Below is a small trained network, with its code and all its weights. Each question gives an input and a class and asks what happens when units are switched off, that is, made to give their printed mean instead of their output.

import numpy as np


def w(rows, s, z=0):
    codes = np.array(rows[::2]) - 128.0
    scale = np.full(codes.shape[1], s)
    scale[-1] = z or s
    return codes * scale


def norm(h):
    return h / np.sqrt((h * h).mean(-1, keepdims=True) + 1e-5)


def f(y):
    return np.maximum(y, 0)


def log_softmax(a):
    a = a - a.max(-1, keepdims=True)
    return a - np.log(np.exp(a).sum(-1, keepdims=True))


def net(x, mask):
    res = np.array(x, float).reshape(1, 7) / 4 @ E
    u = 0
    for l in range(2):
        y = f(norm(res) @ A[l][:, :-1].T + A[l][:, -1])
        res = res + np.where(mask[u : u + 5], y, B[l][:, -1]) @ B[l][:, :-1]
        u += 5
    return log_softmax(norm(res)[-1] @ U[:, :-1].T + U[:, -1])


A, B = {}, {}
E = w([
[106,174,203,130,88,59,54,166,193,132],'x0',
[139,172,68,223,113,217,135,70,254,93],'x1',
[237,45,75,76,71,120,146,102,170,183],'x2',
[36,58,105,103,148,114,111,206,215,129],'x3',
[130,175,81,88,113,141,113,150,122,127],'x4',
[133,98,156,147,136,123,138,115,132,125],'x5',
[43,139,97,125,17,99,162,122,102,52],'x6',
],0.0048)
A[0] = w([
[208,99,143,113,26,96,112,139,175,160,150],'L0N0',
[119,109,136,128,2,118,185,132,94,73,53],'L0N1',
[155,186,119,175,104,116,152,79,131,172,34],'L0N2',
[209,169,177,123,61,146,148,136,11,121,10],'L0N3',
[68,95,52,99,182,165,212,43,85,174,4],'L0N4',
],0.006,0.0022)
B[0] = w([
[82,171,143,83,172,122,162,45,130,78,254],'L0N0',
[138,136,61,226,255,113,54,142,83,238,226],'L0N1',
[110,61,230,126,44,128,194,230,148,108,174],'L0N2',
[173,73,136,163,91,111,155,166,170,65,220],'L0N3',
[52,203,184,35,69,19,140,67,230,157,214],'L0N4',
],0.0089,0.0039)
A[1] = w([
[111,88,110,115,127,117,149,186,187,130,6],'L1N0',
[236,115,157,77,255,195,145,167,144,170,109],'L1N1',
[92,70,70,139,147,122,140,170,136,156,77],'L1N2',
[106,86,91,106,170,99,145,146,136,121,207],'L1N3',
[138,65,148,75,122,76,106,169,36,158,75],'L1N4',
],0.0079,0.0021)
B[1] = w([
[145,93,129,69,11,112,139,233,143,123,169],'L1N0',
[100,125,53,161,107,97,102,128,68,137,233],'L1N1',
[176,90,136,195,60,124,98,175,68,155,179],'L1N2',
[218,159,151,140,255,150,172,146,101,82,235],'L1N3',
[77,136,136,135,44,245,117,59,223,129,252],'L1N4',
],0.0091,0.0042)
U = w([
[99,105,89,138,93,228,151,91,160,127,158],'0',
[101,182,146,81,138,2,153,104,150,185,152],'1',
[139,108,38,176,162,99,97,113,42,193,7],'2',
[183,65,127,118,95,116,207,209,84,78,91],'3',
[117,148,98,97,210,134,146,91,94,71,214],'4',
],0.01,0.0012)

Each question gives the input, the list of numbers given to net, and the class t.
The units are the neurons (one row each of A and B). Each row of codes is followed by its name. A weight is (code - 128) times the scale printed after its matrix; where a second scale follows, it is the last column's (A, B and U).
mask holds one flag per neuron, layer by layer. A switched-off neuron (its flag False) gives its mean, the last column of its row in B, instead of its output. The means were averaged over made-up inputs and are rounded, as every weight is.
A unit's drop is (log p(t) with every unit on - log p(t) with that unit switched off) / (log p(t) with every unit on - log p(t) with every unit switched off).
The circuit of an input: a set's keep is (log p(t) with only the set's units on - log p(t) with every unit switched off) / (log p(t) with every unit on - log p(t) with every unit switched off). Starting from all 10 units, units are removed one at a time, each time the one whose removal leaves the highest keep (on an exact tie, the one counted first), for as long as the keep stays at least 0.8.
units of the circuit, in order: the units of the circuit, biggest drop first
unit that matters most: the unit with the biggest drop
k most important neurons: the k neurons with the biggest drops, biggest first
k most important neurons of layer l: the k neurons of layer l with the biggest drops, biggest first
input [5,0,-1,7,8,-5,-6], class 3: unit that matters most : L1N0
input [-5,3,2,7,5,-7,-6], class 3: 2 most important neurons of layer 0 : (L0N1 L0N0)
input [1,-8,8,-7,1,-6,-3], class 0: 2 most important neurons : (L1N4 L0N4)
input [6,1,-4,-4,3,-6,8], class 2: units of the circuit, in order : (L0N1 L0N4)
input [-4,1,8,4,2,4,-6], class 4: units of the circuit, in order : (L0N0 L1N3)
input [6,-4,3,-7,-1,5,1], class 3: 2 most important neurons : (L0N3 L0N4)
input [-4,6,3,-2,5,8,7], class 2: 2 most important neurons : (L0N1 L1N4)
input [4,2,-7,6,2,3,-8], class 2: units of the circuit, in order : (L0N4 L1N1)
input [-5,-2,7,1,5,3,3], class 4: 3 most important neurons of layer 1 : (L1N3 L1N0 L1N2)
input [2,4,-2,-7,5,-6,-2], class 3: units of the circuit, in order : (L0N2 L1N4)
input [-6,0,1,3,-8,3,8], class 2: 3 most important neurons : (L0N1 L1N2 L0N0)
input [7,7,8,6,0,-4,2], class 4: units of the circuit, in order : (L0N0 L1N4)
input [-8,-6,3,-6,2,-8,4], class 1: 2 most important neurons : (L0N4 L0N2)
input [7,-3,-8,8,-6,-1,4], class 3: 4 most important neurons : (L0N4 L0N0 L1N0 L0N1)
input [3,-2,2,6,4,-8,-5], class 3: units of the circuit, in order : (L1N0)
input [-4,-3,-3,7,-7,6,4], class 3: 2 most important neurons of layer 1 : (L1N2 L1N3)
input [6,-2,8,-7,8,5,3], class 4: 2 most important neurons : (L0N0 L0N4)
input [2,-2,-7,8,7,4,5], class 3: units of the circuit, in order : (L0N0 L0N4 L1N0)
input [5,-5,3,5,2,6,4], class 0: 2 most important neurons of layer 1 : (L1N4 L1N2)
input [-6,-1,-3,6,-7,3,-2], class 1: 2 most important neurons : (L0N4 L0N3)
input [-3,-5,3,4,4,2,0], class 0: 2 most important neurons : (L1N4 L0N3)
input [-6,2,-2,4,-5,-3,-8], class 2: unit that matters most : L1N1
input [5,-8,-4,8,-3,7,5], class 0: units of the circuit, in order : (L1N4 L0N4)
input [6,4,-3,7,6,2,-4], class 3: units of the circuit, in order : (L1N0 L0N4 L1N4)
